Here is a tiny trained network, its code and every weight. The questions are about switching its units off for an input and a class, where a switched-off unit gives its printed mean instead of its output.

import numpy as np


def w(rows, s, z=0):
    codes = np.array(rows[::2]) - 128.0
    scale = np.full(codes.shape[1], s)
    scale[-1] = z or s
    return codes * scale


def norm(h):
    return h / np.sqrt((h * h).mean(-1, keepdims=True) + 1e-5)


def f(y):
    return np.maximum(y, 0)


def log_softmax(a):
    a = a - a.max(-1, keepdims=True)
    return a - np.log(np.exp(a).sum(-1, keepdims=True))


def net(x, mask):
    res = np.array(x, float).reshape(1, 8) / 4 @ E
    u = 0
    for l in range(3):
        y = f(norm(res) @ A[l][:, :-1].T + A[l][:, -1])
        res = res + np.where(mask[u : u + 9], y, B[l][:, -1]) @ B[l][:, :-1]
        u += 9
    return log_softmax(norm(res)[-1] @ U[:, :-1].T + U[:, -1])


A, B = {}, {}
E = w([
[131,125,122,127,136,129,117,132],'x0',
[153,138,183,145,241,174,162,9],'x1',
[118,117,108,122,131,128,123,120],'x2',
[116,141,122,117,125,132,129,122],'x3',
[45,58,232,74,207,82,110,176],'x4',
[207,85,151,2,72,152,91,120],'x5',
[127,144,137,128,126,127,117,129],'x6',
[129,152,145,126,124,136,130,134],'x7',
],0.0099)
A[0] = w([
[121,153,79,172,95,160,151,88,103],'0.n0',
[176,161,140,165,114,180,148,160,237],'0.n1',
[13,102,191,154,181,115,135,151,107],'0.n2',
[196,144,160,95,227,143,137,10,3],'0.n3',
[45,169,82,249,159,95,145,202,209],'0.n4',
[67,164,136,252,253,173,161,43,122],'0.n5',
[81,163,138,137,194,115,142,73,92],'0.n6',
[137,138,142,153,167,125,152,86,170],'0.n7',
[213,164,63,119,61,156,129,86,134],'0.n8',
],0.011,0.0035)
B[0] = w([
[154,120,109,90,114,37,102,39,180],'0.n0',
[122,80,53,121,131,117,122,98,181],'0.n1',
[140,103,209,119,162,136,173,206,214],'0.n2',
[33,139,133,149,39,213,122,88,211],'0.n3',
[87,117,143,101,84,231,102,4,241],'0.n4',
[171,149,86,129,190,16,130,151,252],'0.n5',
[144,117,122,152,184,181,108,187,178],'0.n6',
[150,127,129,136,169,111,154,132,174],'0.n7',
[125,105,97,250,90,128,132,194,222],'0.n8',
],0.014,0.012)
A[1] = w([
[79,123,219,106,147,234,170,114,1],'1.n0',
[191,109,103,120,102,64,157,180,190],'1.n1',
[32,80,189,128,172,129,120,43,46],'1.n2',
[61,70,217,71,100,172,100,150,159],'1.n3',
[177,70,134,163,154,161,123,107,176],'1.n4',
[167,158,131,122,86,214,124,65,134],'1.n5',
[100,108,166,82,171,155,145,108,92],'1.n6',
[167,140,150,188,89,129,144,8,21],'1.n7',
[145,123,155,7,123,15,143,186,106],'1.n8',
],0.014,0.0023)
B[1] = w([
[163,145,173,36,73,98,76,153,228],'1.n0',
[118,118,175,13,179,72,90,117,174],'1.n1',
[214,115,133,137,5,149,141,167,213],'1.n2',
[135,245,75,170,112,33,154,149,251],'1.n3',
[86,184,148,125,91,134,109,127,168],'1.n4',
[79,92,98,156,165,156,164,126,181],'1.n5',
[120,114,149,165,86,116,136,172,188],'1.n6',
[37,164,144,73,155,194,132,113,198],'1.n7',
[62,140,77,140,173,132,182,97,176],'1.n8',
],0.015,0.014)
A[2] = w([
[104,202,162,169,93,116,154,144,45],'2.n0',
[128,138,108,166,113,115,118,144,249],'2.n1',
[192,100,236,158,207,131,142,159,93],'2.n2',
[221,182,53,130,228,58,153,79,33],'2.n3',
[218,71,114,75,41,109,59,215,99],'2.n4',
[142,112,131,139,47,240,155,98,147],'2.n5',
[173,47,225,165,249,175,142,177,54],'2.n6',
[82,67,97,47,135,148,103,41,106],'2.n7',
[193,150,157,110,135,32,168,189,219],'2.n8',
],0.015,0.0017)
B[2] = w([
[216,39,157,134,171,119,101,137,199],'2.n0',
[106,126,212,40,148,202,166,82,174],'2.n1',
[43,108,7,145,54,158,103,121,161],'2.n2',
[159,152,167,69,162,54,137,167,205],'2.n3',
[217,177,205,121,80,129,123,149,244],'2.n4',
[106,84,81,185,206,113,116,127,193],'2.n5',
[63,73,125,195,100,208,154,111,157],'2.n6',
[127,84,149,173,119,167,149,205,180],'2.n7',
[100,111,81,151,154,186,109,46,248],'2.n8',
],0.017,0.015)
U = w([
[30,32,59,212,130,238,134,73,254],'0',
[252,142,231,88,4,149,84,145,34],'1',
[119,173,114,49,254,1,167,92,67],'2',
],0.0082,0.00052)

Each question gives the input, the list of numbers given to net, and the class t.
The units are the neurons (one row each of A and B). Each row of codes is followed by its name. A weight is (code - 128) times the scale printed after its matrix; where a second scale follows, it is the last column's (A, B and U).
mask holds one flag per neuron, layer by layer. A switched-off neuron (its flag False) gives its mean, the last column of its row in B, instead of its output. The means were averaged over made-up inputs and are rounded, as every weight is.
A unit's drop is (log p(t) with every unit on - log p(t) with that unit switched off) / (log p(t) with every unit on - log p(t) with every unit switched off).
unit that matters most: the unit with the biggest drop
top k neurons: the k neurons with the biggest drops, biggest first
top k neurons in layer l: the k neurons of layer l with the biggest drops, biggest first
drop of u: that unit's drop, to one decimal
input [7,2,-5,3,1,-1,1,0], class 0: top 3 neurons in layer 0 -> [0.n5, 0.n6, 0.n2]
input [-7,1,2,0,-6,-5,-1,4], class 2: top 4 neurons -> [0.n5, 0.n3, 2.n3, 0.n0]
input [5,-8,6,-4,3,8,-7,-5], class 2: unit that matters most -> 1.n8
input [7,7,-7,-8,-7,1,7,-7], class 0: top 2 neurons -> [0.n3, 1.n3]
input [1,4,-6,-1,-8,-3,6,-1], class 2: top 2 neurons -> [0.n5, 2.n3]
input [-1,5,8,-6,-7,0,7,-3], class 2: top 2 neurons -> [0.n5, 0.n4]
input [5,-5,-2,0,1,6,7,3], class 2: top 4 neurons -> [0.n3, 0.n4, 1.n8, 1.n2]
input [-1,7,7,-7,7,-1,-8,8], class 0: top 2 neurons -> [0.n5, 0.n4]
input [3,7,-5,8,-7,0,-3,2], class 2: top 3 neurons -> [0.n5, 0.n4, 2.n3]
input [6,1,5,6,-5,2,4,5], class 0: top 2 neurons -> [0.n5, 1.n0]
input [4,1,4,-4,-3,6,4,-6], class 0: top 2 neurons -> [0.n5, 1.n0]
input [4,3,3,-4,-1,3,0,-8], class 0: drop of 2.n2 -> 0.0
input [3,-5,-4,-3,7,1,-1,6], class 2: drop of 0.n3 -> 1.0
input [-6,-6,-5,-4,5,6,4,8], class 2: unit that matters most -> 0.n4
input [0,2,6,3,-8,4,-6,7], class 0: drop of 0.n5 -> 0.6
